Below is a small trained network, with its code and all its weights. Each question gives an input and a target symbol and asks what happens when units are switched off, that is, made to give their printed mean instead of their output.

import numpy as np


def w(rows, s, z=0):
    codes = np.array(rows[::2]) - 128.0
    scale = np.full(codes.shape[1], s)
    scale[-1] = z or s
    return codes * scale


def f(y):
    return y / 2 * (1 + np.tanh(0.7978845608 * (y + 0.044715 * y**3)))


def softmax(a):
    e = np.exp(a - a.max(-1, keepdims=True))
    return e / e.sum(-1, keepdims=True)


def log_softmax(a):
    a = a - a.max(-1, keepdims=True)
    return a - np.log(np.exp(a).sum(-1, keepdims=True))


def net(x, mask):
    ids = ['ΘΞΦδετω'.index(c) for c in x.split()]
    T = len(ids)
    res = E[ids] + P[:T]
    u = 0
    for l in range(3):
        r = res
        for j in range(3):
            rows = slice(2 * j, 2 * j + 2)
            q, k, v = (r @ M[l][rows].T for M in (Q, K, V))
            z = softmax(np.where(np.tri(T) > 0, q @ k.T / 2**0.5, -1e9)) @ v
            o = O[l][rows]
            res = res + np.where(mask[u + j], z, o[:, -1]) @ o[:, :-1]
        u += 3
        y = f(res @ A[l][:, :-1].T + A[l][:, -1])
        res = res + np.where(mask[u : u + 4], y, B[l][:, -1]) @ B[l][:, :-1]
        u += 4
    return log_softmax(res[-1] @ U[:, :-1].T + U[:, -1])


Q, K, V, O, A, B = {}, {}, {}, {}, {}, {}
E = w([
[134,7,74],'Θ',
[58,179,101],'Ξ',
[168,128,178],'Φ',
[63,181,90],'δ',
[141,158,219],'ε',
[182,41,153],'τ',
[71,189,247],'ω',
],0.015)
P = w([
[3,20,196],'0',
[173,114,197],'1',
[125,130,195],'2',
[112,111,182],'3',
[102,116,165],'4',
[107,132,146],'5',
[92,130,144],'6',
[95,142,126],'7',
[73,139,119],'8',
[63,152,119],'9',
[23,134,126],'10',
[24,135,110],'11',
[14,142,99],'12',
[50,112,117],'13',
],0.0034)
Q[0] = w([
[124,167,84],'0.h1',
[139,110,137],'0.h1',
[1,148,22],'0.h2',
[62,118,163],'0.h2',
[194,22,48],'0.h3',
[20,87,120],'0.h3',
],0.0084)
K[0] = w([
[168,89,61],'0.h1',
[100,150,121],'0.h1',
[4,181,158],'0.h2',
[76,105,135],'0.h2',
[132,139,22],'0.h3',
[99,200,122],'0.h3',
],0.012)
V[0] = w([
[69,54,126],'0.h1',
[149,2,65],'0.h1',
[133,171,101],'0.h2',
[48,181,152],'0.h2',
[146,117,115],'0.h3',
[38,203,176],'0.h3',
],0.0086)
O[0] = w([
[71,136,88,253],'0.h1',
[1,142,151,223],'0.h1',
[74,91,92,93],'0.h2',
[90,152,74,195],'0.h2',
[108,92,118,103],'0.h3',
[136,203,70,235],'0.h3',
],0.0066,0.0044)
A[0] = w([
[69,102,2,252],'0.n1',
[117,135,57,138],'0.n2',
[219,74,181,171],'0.n3',
[95,168,147,197],'0.n4',
],0.0091,0.0028)
B[0] = w([
[200,106,2,252],'0.n1',
[220,204,45,162],'0.n2',
[26,84,201,146],'0.n3',
[82,207,178,163],'0.n4',
],0.006,0.013)
Q[1] = w([
[212,79,111],'1.h1',
[167,112,82],'1.h1',
[152,85,169],'1.h2',
[253,137,31],'1.h2',
[114,118,34],'1.h3',
[183,165,201],'1.h3',
],0.0063)
K[1] = w([
[29,176,95],'1.h1',
[81,194,188],'1.h1',
[132,251,128],'1.h2',
[97,109,26],'1.h2',
[254,106,107],'1.h3',
[86,188,168],'1.h3',
],0.0059)
V[1] = w([
[80,147,46],'1.h1',
[57,142,142],'1.h1',
[205,96,118],'1.h2',
[134,197,71],'1.h2',
[2,150,88],'1.h3',
[209,163,22],'1.h3',
],0.0052)
O[1] = w([
[157,187,160,235],'1.h1',
[160,138,52,153],'1.h1',
[18,83,130,135],'1.h2',
[142,131,85,155],'1.h2',
[206,71,191,182],'1.h3',
[2,103,230,253],'1.h3',
],0.0048,0.0052)
A[1] = w([
[92,150,99,254],'1.n1',
[221,105,95,79],'1.n2',
[127,165,118,160],'1.n3',
[248,95,95,116],'1.n4',
],0.011,0.0057)
B[1] = w([
[253,67,203,254],'1.n1',
[163,212,173,151],'1.n2',
[185,168,144,173],'1.n3',
[221,197,130,170],'1.n4',
],0.0057,0.01)
Q[2] = w([
[78,188,176],'2.h1',
[63,2,86],'2.h1',
[43,162,180],'2.h2',
[187,120,163],'2.h2',
[136,118,149],'2.h3',
[150,148,95],'2.h3',
],0.0076)
K[2] = w([
[1,106,177],'2.h1',
[104,48,36],'2.h1',
[162,107,78],'2.h2',
[159,162,87],'2.h2',
[151,102,141],'2.h3',
[88,99,141],'2.h3',
],0.0081)
V[2] = w([
[91,116,209],'2.h1',
[130,119,44],'2.h1',
[37,157,255],'2.h2',
[166,47,54],'2.h2',
[50,156,113],'2.h3',
[29,151,39],'2.h3',
],0.0075)
O[2] = w([
[136,170,199,45],'2.h1',
[95,123,64,139],'2.h1',
[101,154,245,16],'2.h2',
[72,152,2,160],'2.h2',
[175,217,109,3],'2.h3',
[196,155,101,37],'2.h3',
],0.0069,0.0034)
A[2] = w([
[29,141,56,2],'2.n1',
[138,39,112,73],'2.n2',
[1,86,212,196],'2.n3',
[107,36,131,160],'2.n4',
],0.0096,0.0027)
B[2] = w([
[164,250,169,196],'2.n1',
[136,255,173,254],'2.n2',
[100,75,64,163],'2.n3',
[62,218,132,246],'2.n4',
],0.0097,0.0074)
U = w([
[34,151,88,154],'Θ',
[204,77,16,145],'Ξ',
[88,24,121,210],'Φ',
[183,110,13,92],'δ',
[167,133,255,171],'ε',
[4,61,72,135],'τ',
[127,232,242,2],'ω',
],0.0056,0.0079)

Each question gives the input, a string of symbols that net reads in full, and the target symbol t.
The units are the heads (2 rows each of Q, K, V and O) and the neurons (one row each of A and B). Each row of codes is followed by its name. A weight is (code - 128) times the scale printed after its matrix; where a second scale follows, it is the last column's (O, A, B and U).
mask holds one flag per unit, layer by layer, with each layer's heads first. A switched-off unit (its flag False) gives its mean, the last column of its rows in O or B, instead of its output. The means were averaged over made-up inputs and are rounded, as every weight is.
A unit's drop is (log p(t) with every unit on - log p(t) with that unit switched off) / (log p(t) with every unit on - log p(t) with every unit switched off).
The circuit of an input: a set's keep is (log p(t) with only the set's units on - log p(t) with every unit switched off) / (log p(t) with every unit on - log p(t) with every unit switched off). Starting from the 12 units with the biggest drops (on a tie, the unit counted first), units are removed one at a time, each time the one whose removal leaves the highest keep (on an exact tie, the one counted first), for as long as the keep stays at least 0.8.
circuit, biggest first: the units of the circuit, biggest drop first
most important unit: the unit with the biggest drop
top k neurons: the k neurons with the biggest drops, biggest first
top k neurons in layer l: the k neurons of layer l with the biggest drops, biggest first
heads that matter: for each layer, one digit per head in row order, 1 if its drop is at least 0.15 and else 0, layers parted by /
drop when u is switched off: that unit's drop, to one decimal
input ε Θ ω Θ Φ Θ ω ω Ξ, target ε: circuit, biggest first	2.h2; 0.n1
input Θ Θ δ Θ Ξ τ ω Ξ Θ Θ Ξ Ξ Θ τ, target Θ: top 4 neurons	0.n3; 0.n1; 1.n1; 2.n4
input τ Ξ Ξ δ Θ Θ Θ, target Θ: most important unit	1.h3
input δ ω δ, target ε: circuit, biggest first	0.n1; 2.h2
input Θ δ τ, target τ: top 4 neurons	0.n3; 0.n1; 2.n3; 1.n1
input Ξ Ξ Θ δ, target Ξ: top 4 neurons	1.n1; 2.n4; 2.n2; 0.n1
input Θ Θ Θ Θ Θ Θ, target ω: heads that matter	101 / 001 / 010
input Θ Φ Ξ, target Ξ: heads that matter	010 / 001 / 000
input τ Θ Θ δ, target δ: top 3 neurons	1.n1; 0.n1; 2.n4
input δ Θ δ Ξ ω Ξ Ξ, target ε: heads that matter	001 / 100 / 110
input Θ Θ Θ, target ω: top 2 neurons in layer 2	2.n1; 2.n2
input Θ Θ Ξ Θ Θ Θ Θ Ξ Ξ, target δ: heads that matter	010 / 000 / 010
input Θ Ξ Ξ Θ Θ Θ Θ δ Φ ω δ Θ, target ε: top 2 neurons	0.n1; 0.n4
input Θ Θ δ δ Θ Ξ, target Ξ: most important unit	1.n1
input Θ Φ Ξ Θ Θ Θ ε, target Φ: top 2 neurons in layer 0	0.n1; 0.n2
input ω Θ Ξ ω Θ Θ Ξ Θ Θ δ, target Ξ: top 2 neurons in layer 1	1.n1; 1.n3
input ω Θ Θ τ Θ δ, target δ: heads that matter	101 / 001 / 000
input τ Θ τ Ξ Θ δ Ξ τ, target Θ: top 3 neurons	0.n3; 0.n1; 2.n4
input ω δ Θ Φ Θ Θ δ Ξ Θ Ξ, target δ: top 2 neurons	1.n1; 0.n1
input Θ Θ Φ τ τ, target τ: top neuron	2.n3
input δ Θ Ξ ω δ, target ε: top 3 neurons	0.n1; 1.n1; 0.n2
input ω ω Θ ω τ ω Ξ Θ Φ, target Φ: top 2 neurons in layer 0	0.n3; 0.n1
input Θ Θ ω Θ, target ε: top 2 neurons in layer 1	1.n4; 1.n2
input Θ Ξ Θ Θ, target Θ: top 3 neurons in layer 2	2.n4; 2.n2; 2.n1
input Ξ Θ Θ Φ Φ, target Φ: drop when 0.n1 is switched off	0.3
input Θ ω Θ Θ Ξ Θ Φ, target τ: drop when 0.h2 is switched off	0.1
input ω Θ Θ Φ Φ, target τ: top neuron in layer 2	2.n3
